Here is a tiny trained network, its code and every weight. The questions are about switching its units off for an input and a target symbol, where a switched-off unit gives its printed mean instead of its output.

import numpy as np


def w(rows, s, z=0):
    codes = np.array(rows[::2]) - 128.0
    scale = np.full(codes.shape[1], s)
    scale[-1] = z or s
    return codes * scale


def norm(h):
    return h / np.sqrt((h * h).mean(-1, keepdims=True) + 1e-5)


def f(y):
    return np.maximum(y, 0)


def softmax(a):
    e = np.exp(a - a.max(-1, keepdims=True))
    return e / e.sum(-1, keepdims=True)


def log_softmax(a):
    a = a - a.max(-1, keepdims=True)
    return a - np.log(np.exp(a).sum(-1, keepdims=True))


def net(x, mask):
    ids = ['δζθπσφω'.index(c) for c in x.split()]
    T = len(ids)
    res = E[ids] + P[:T]
    u = 0
    for l in range(3):
        r = norm(res)
        for j in range(3):
            rows = slice(2 * j, 2 * j + 2)
            q, k, v = (r @ M[l][rows].T for M in (Q, K, V))
            z = softmax(np.where(np.tri(T) > 0, q @ k.T / 2**0.5, -1e9)) @ v
            o = O[l][rows]
            res = res + np.where(mask[u + j], z, o[:, -1]) @ o[:, :-1]
        u += 3
        y = f(norm(res) @ A[l][:, :-1].T + A[l][:, -1])
        res = res + np.where(mask[u : u + 4], y, B[l][:, -1]) @ B[l][:, :-1]
        u += 4
    return log_softmax(norm(res)[-1] @ U[:, :-1].T + U[:, -1])


Q, K, V, O, A, B = {}, {}, {}, {}, {}, {}
E = w([
[188,80,14],'δ',
[142,109,255],'ζ',
[252,55,148],'θ',
[218,101,72],'π',
[208,86,36],'σ',
[24,207,157],'φ',
[232,123,92],'ω',
],0.012)
P = w([
[122,10,144],'0',
[127,40,195],'1',
[142,51,185],'2',
[132,64,131],'3',
[164,73,104],'4',
[147,92,83],'5',
[168,109,75],'6',
[156,129,42],'7',
[167,137,26],'8',
[213,196,70],'9',
[162,162,2],'10',
],0.0071)
Q[0] = w([
[84,47,89],'0.h1',
[72,127,198],'0.h1',
[232,105,8],'0.h2',
[183,4,143],'0.h2',
[194,38,94],'0.h3',
[117,111,103],'0.h3',
],0.012)
K[0] = w([
[76,110,25],'0.h1',
[112,170,192],'0.h1',
[187,78,6],'0.h2',
[142,223,77],'0.h2',
[228,186,94],'0.h3',
[194,83,166],'0.h3',
],0.011)
V[0] = w([
[254,210,173],'0.h1',
[151,129,212],'0.h1',
[163,124,193],'0.h2',
[105,69,136],'0.h2',
[182,105,20],'0.h3',
[158,173,218],'0.h3',
],0.0074)
O[0] = w([
[95,161,126,178],'0.h1',
[126,41,29,132],'0.h1',
[1,136,67,143],'0.h2',
[69,204,196,158],'0.h2',
[194,173,206,254],'0.h3',
[213,143,142,93],'0.h3',
],0.0057,0.0046)
A[0] = w([
[85,179,116,189],'0.n1',
[192,141,62,3],'0.n2',
[46,117,86,197],'0.n3',
[119,154,251,141],'0.n4',
],0.011,0.0022)
B[0] = w([
[52,113,254,167],'0.n1',
[169,88,198,253],'0.n2',
[107,85,177,185],'0.n3',
[98,46,22,189],'0.n4',
],0.0077,0.005)
Q[1] = w([
[139,8,139],'1.h1',
[39,173,69],'1.h1',
[88,94,67],'1.h2',
[99,57,176],'1.h2',
[188,42,96],'1.h3',
[198,114,102],'1.h3',
],0.011)
K[1] = w([
[88,116,68],'1.h1',
[132,118,218],'1.h1',
[151,185,143],'1.h2',
[127,183,138],'1.h2',
[113,198,154],'1.h3',
[136,253,143],'1.h3',
],0.018)
V[1] = w([
[131,224,251],'1.h1',
[152,125,75],'1.h1',
[34,112,125],'1.h2',
[187,159,101],'1.h2',
[184,123,127],'1.h3',
[199,90,98],'1.h3',
],0.014)
O[1] = w([
[125,80,245,2],'1.h1',
[104,130,76,137],'1.h1',
[79,176,98,41],'1.h2',
[174,75,158,133],'1.h2',
[113,74,159,187],'1.h3',
[123,76,92,223],'1.h3',
],0.013,0.0077)
A[1] = w([
[84,203,254,3],'1.n1',
[198,236,151,229],'1.n2',
[16,91,225,186],'1.n3',
[73,208,161,233],'1.n4',
],0.0094,0.0024)
B[1] = w([
[80,154,144,167],'1.n1',
[141,170,160,251],'1.n2',
[254,159,99,249],'1.n3',
[101,144,147,193],'1.n4',
],0.02,0.0031)
Q[2] = w([
[99,143,254],'2.h1',
[50,50,144],'2.h1',
[172,112,132],'2.h2',
[123,76,131],'2.h2',
[46,192,212],'2.h3',
[194,74,114],'2.h3',
],0.014)
K[2] = w([
[171,142,221],'2.h1',
[30,92,198],'2.h1',
[248,162,82],'2.h2',
[183,97,126],'2.h2',
[64,94,162],'2.h3',
[191,128,94],'2.h3',
],0.014)
V[2] = w([
[152,124,216],'2.h1',
[34,219,170],'2.h1',
[152,189,8],'2.h2',
[117,82,91],'2.h2',
[144,136,124],'2.h3',
[112,78,245],'2.h3',
],0.012)
O[2] = w([
[128,74,187,96],'2.h1',
[187,19,127,4],'2.h1',
[207,159,112,164],'2.h2',
[72,181,255,151],'2.h2',
[79,50,204,140],'2.h3',
[7,178,100,84],'2.h3',
],0.0068,0.012)
A[2] = w([
[248,62,124,2],'2.n1',
[112,144,62,124],'2.n2',
[90,206,142,94],'2.n3',
[164,158,190,58],'2.n4',
],0.013,0.0027)
B[2] = w([
[182,21,12,255],'2.n1',
[82,169,123,168],'2.n2',
[190,164,222,146],'2.n3',
[81,147,124,170],'2.n4',
],0.011,0.009)
U = w([
[152,86,156,40],'δ',
[29,191,84,157],'ζ',
[142,96,139,35],'θ',
[147,83,190,71],'π',
[143,83,172,66],'σ',
[121,188,255,254],'φ',
[165,54,206,178],'ω',
],0.0097,0.0038)

Each question gives the input, a string of symbols that net reads in full, and the target symbol t.
The units are the heads (2 rows each of Q, K, V and O) and the neurons (one row each of A and B). Each row of codes is followed by its name. A weight is (code - 128) times the scale printed after its matrix; where a second scale follows, it is the last column's (O, A, B and U).
mask holds one flag per unit, layer by layer, with each layer's heads first. A switched-off unit (its flag False) gives its mean, the last column of its rows in O or B, instead of its output. The means were averaged over made-up inputs and are rounded, as every weight is.
A unit's drop is (log p(t) with every unit on - log p(t) with that unit switched off) / (log p(t) with every unit on - log p(t) with every unit switched off).
The circuit of an input: a set's keep is (log p(t) with only the set's units on - log p(t) with every unit switched off) / (log p(t) with every unit on - log p(t) with every unit switched off). Starting from the 12 units with the biggest drops (on a tie, the unit counted first), units are removed one at a time, each time the one whose removal leaves the highest keep (on an exact tie, the one counted first), for as long as the keep stays at least 0.8.
circuit, biggest first: the units of the circuit, biggest drop first
unit that matters most: the unit with the biggest drop
k most important neurons: the k neurons with the biggest drops, biggest first
top k neurons in layer l: the k neurons of layer l with the biggest drops, biggest first
which heads matter: for each layer, one digit per head in row order, 1 if its drop is at least 0.15 and else 0, layers parted by /
input ω ζ δ ζ ω θ φ π φ φ θ, target φ: which heads matter : 000 / 011 / 000
input ζ φ ζ φ δ, target φ: circuit, biggest first : 1.h3; 2.n1
input ω θ ζ ω θ ζ π, target ζ: unit that matters most : 0.n4
input φ ω δ ω ω θ ω σ φ ω, target φ: circuit, biggest first : 1.h3; 2.n1
input φ φ φ φ δ ω ζ ζ, target ζ: which heads matter : 001 / 100 / 000
input φ θ ω δ φ δ π π δ φ θ, target φ: circuit, biggest first : 1.h3; 1.n2
input σ π π σ δ ω ζ ζ ω, target ζ: circuit, biggest first : 1.h1; 1.n3
input π ω ζ σ δ σ ζ ω δ φ φ, target φ: which heads matter : 010 / 001 / 000
input δ π ω ζ φ ζ φ φ ζ, target φ: which heads matter : 111 / 001 / 000
input ω φ σ, target φ: which heads matter : 001 / 101 / 001
input θ φ π, target φ: which heads matter : 001 / 101 / 000
input ω ω φ δ π π δ ζ σ ζ ω, target ζ: top 3 neurons in layer 0 : 0.n4; 0.n2; 0.n3
input ω σ π π ω δ φ π ζ, target ζ: 2 most important neurons : 0.n4; 0.n1
input ω δ π φ σ φ ω, target φ: which heads matter : 000 / 101 / 001
input ω ζ π δ ζ φ ζ φ δ φ ζ, target φ: which heads matter : 101 / 001 / 000
input ω φ δ θ φ σ, target φ: 3 most important neurons : 1.n2; 0.n2; 0.n4
input π φ φ, target φ: which heads matter : 001 / 110 / 000
input σ φ δ δ φ π, target φ: top 2 neurons in layer 1 : 1.n2; 1.n3
input ω π ω ω π ω φ, target ω: unit that matters most : 1.h3
input ω ω δ δ φ δ, target φ: top 2 neurons in layer 0 : 0.n2; 0.n4
input δ ζ δ ζ ζ δ ζ π, target ζ: most important neuron : 0.n4
